Each row has a name. Each question is about the rows just above it.

Q: [119 125 163 124 165 128 159 139  91 161  67 142 144 192 147 123 149 145
 124 152 136 163  89 135 117 144 110 146]
U: [132 146  77 107  89 105  86 150 155 121 128 114 152  76 108 176 170 117
 109 153  90 129 176 117 149 165 152  94]
Y: [125 178  95 123 139 129 136 180  97 110 111 131 178 145 131 153 181 121
 104 181  94 116 176 117 149 169 167 105]
R: [137 136 104 129  93 148 101 123 149  98 198 117 135  92 119 147 142 135
 122 135 127  79 184  87 159 120 152 124]
V: [ 76 134 159 178 133 175 154 137 131 149 117 159 136 135 139  96 162 123
  71 152  83  93 134  91 148 157 153  68]
X: [129 116 146 129 137  88 157  88 111 162  97 122  96 156 134 120  76 148
 184  71 189 186  79 205  92  94  84 179]
W: [128 101 143 130 121 171 124  98 151 195 138 145 102 109 126 115 100 147
 132  90 149 143 139 134 171 107  92 156]
J: [183 110 111 111 124 113 103 100  95 129 135 121  86 120 112 128  91  97
 173  76 142 172  91 161  83 104  94 146]
[101] with -1 step of 1 on every entry:	[100]
[ 93 148 101 123] with +1 step of 1 on every entry:	[ 94 149 102 124]
Count the entries of [ 76 134 159 178 133 175 154 137 131 149 117 159 136 135 139  96 162 123
  71 152  83  93 134  91 148 157 153  68]:	28
How many entries does [129 116 146 129 137  88 157  88 111 162  97 122  96 156 134 120  76 148
 184  71 189 186  79 205  92  94  84 179] have?	28
How many entries does [129 116 146 129 137  88 157  88 111 162  97 122  96 156 134 120  76 148
 184  71 189] have?	21
Shift each entry of [178 145 131 153] by +1 times 1:	[179 146 132 154]
Number of entries in [132 146  77 107  89 105  86 150 155 121 128 114 152  76 108 176 170 117
 109]:	19

tizud: [ 41 181  91 179]
veg: [140 123 126  66]
gorem: [140 128 126  66]
zavoz: [140 198  96 182]
Gup: [198 134  58 110]
vaf: [116  69  74  75]
tiges: [ 56 112  57 198]
How many entries does [ 56 112] have?	2
Move every entry of [198] by +1 step of 1.	[199]
Shift each entry of [140] by +1 times 1:	[141]
How many entries does [198 134] have?	2
Number of entries in [116]:	1
[134] with +1 step of 1 on every entry:	[135]
Move every entry of [ 41 181] by +1 step of 1.	[ 42 182]

